Below is a small trained network, with its code and all its weights. Each question gives an input and a class and asks what happens when units are switched off, that is, made to give their printed mean instead of their output.

import numpy as np


def w(rows, s, z=0):
    codes = np.array(rows[::2]) - 128.0
    scale = np.full(codes.shape[1], s)
    scale[-1] = z or s
    return codes * scale


def f(y):
    return np.maximum(y, 0)


def log_softmax(a):
    a = a - a.max(-1, keepdims=True)
    return a - np.log(np.exp(a).sum(-1, keepdims=True))


def net(x, mask):
    res = np.array(x, float).reshape(1, 7) / 4 @ E
    y = f(res @ A[0][:, :-1].T + A[0][:, -1])
    res = res + np.where(mask, y, B[0][:, -1]) @ B[0][:, :-1]
    return log_softmax(res[-1] @ U[:, :-1].T + U[:, -1])


A, B = {}, {}
E = w([
[82,101,149,106,134,102,117],'x0',
[213,165,197,107,233,122,189],'x1',
[138,88,180,97,177,96,102],'x2',
[79,164,144,149,253,202,113],'x3',
[127,159,107,152,70,192,133],'x4',
[111,99,103,236,162,110,156],'x5',
[194,145,161,112,74,218,107],'x6',
],0.0075)
A[0] = w([
[161,130,218,148,127,110,190,127],'n0',
[50,134,114,128,140,144,13,225],'n1',
[212,142,160,116,154,179,89,9],'n2',
[136,111,97,131,211,164,153,139],'n3',
[54,101,112,156,146,212,151,241],'n4',
[82,154,176,124,170,114,163,14],'n5',
[137,196,193,172,179,138,61,220],'n6',
[106,102,178,161,140,157,120,118],'n7',
[113,83,145,154,185,105,172,171],'n8',
[174,161,56,136,179,108,110,198],'n9',
[118,152,158,117,175,101,112,124],'n10',
[129,177,211,156,111,149,123,161],'n11',
[255,175,110,100,165,151,165,249],'n12',
[205,87,189,170,109,131,142,79],'n13',
],0.0097,0.0019)
B[0] = w([
[135,58,135,153,81,71,117,198],'n0',
[178,123,92,92,149,176,122,217],'n1',
[180,135,107,99,147,102,188,201],'n2',
[2,177,103,176,185,140,104,203],'n3',
[176,81,78,66,102,173,76,215],'n4',
[60,174,115,67,143,119,169,176],'n5',
[209,151,27,53,118,112,82,215],'n6',
[152,81,98,174,171,163,146,160],'n7',
[105,122,147,137,83,97,98,205],'n8',
[107,183,160,109,41,162,44,178],'n9',
[114,159,116,186,123,150,110,183],'n10',
[158,89,101,71,176,128,76,177],'n11',
[140,141,149,167,98,38,113,254],'n12',
[138,140,129,67,112,66,146,184],'n13',
],0.0078,0.0073)
U = w([
[148,69,64,123,81,81,174,178],'0',
[102,186,74,128,108,105,82,250],'1',
[159,152,12,135,178,122,80,33],'2',
[180,96,96,129,154,219,101,14],'3',
[70,188,255,178,81,78,111,191],'4',
],0.0072,0.0019)

Each question gives the input, the list of numbers given to net, and the class t.
The units are the neurons (one row each of A and B). Each row of codes is followed by its name. A weight is (code - 128) times the scale printed after its matrix; where a second scale follows, it is the last column's (A, B and U).
mask holds one flag per neuron, in row order. A switched-off neuron (its flag False) gives its mean, the last column of its row in B, instead of its output. The means were averaged over made-up inputs and are rounded, as every weight is.
A unit's drop is (log p(t) with every unit on - log p(t) with that unit switched off) / (log p(t) with every unit on - log p(t) with every unit switched off).
The circuit of an input: a set's keep is (log p(t) with only the set's units on - log p(t) with every unit switched off) / (log p(t) with every unit on - log p(t) with every unit switched off). Starting from the 12 units with the biggest drops (on a tie, the unit counted first), units are removed one at a time, each time the one whose removal leaves the highest keep (on an exact tie, the one counted first), for as long as the keep stays at least 0.8.
circuit, biggest first: the units of the circuit, biggest drop first
top k neurons: the k neurons with the biggest drops, biggest first
drop of u: that unit's drop, to one decimal
input [2,2,1,-6,3,-3,-7], class 4: circuit, biggest first	[n6 n4]
input [-3,8,8,0,-6,7,-5], class 4: top neuron	[n8]
input [5,-4,-2,4,2,6,2], class 3: top 3 neurons	[n4 n12 n1]
input [-8,7,0,4,5,-4,7], class 2: top 3 neurons	[n6 n11 n2]
input [3,8,2,5,3,5,-5], class 1: top 2 neurons	[n6 n8]
input [-1,8,-4,6,1,5,-8], class 1: top 3 neurons	[n9 n6 n8]
input [-2,1,-1,-8,-7,-5,-1], class 4: top 4 neurons	[n6 n4 n1 n2]
input [7,7,1,0,1,-8,6], class 0: top 2 neurons	[n2 n0]
input [5,-1,-3,7,6,-8,2], class 3: drop of n6	-0.1
input [-5,4,1,7,4,5,8], class 2: drop of n6	0.3
input [-5,7,1,6,8,-2,3], class 2: drop of n6	0.4
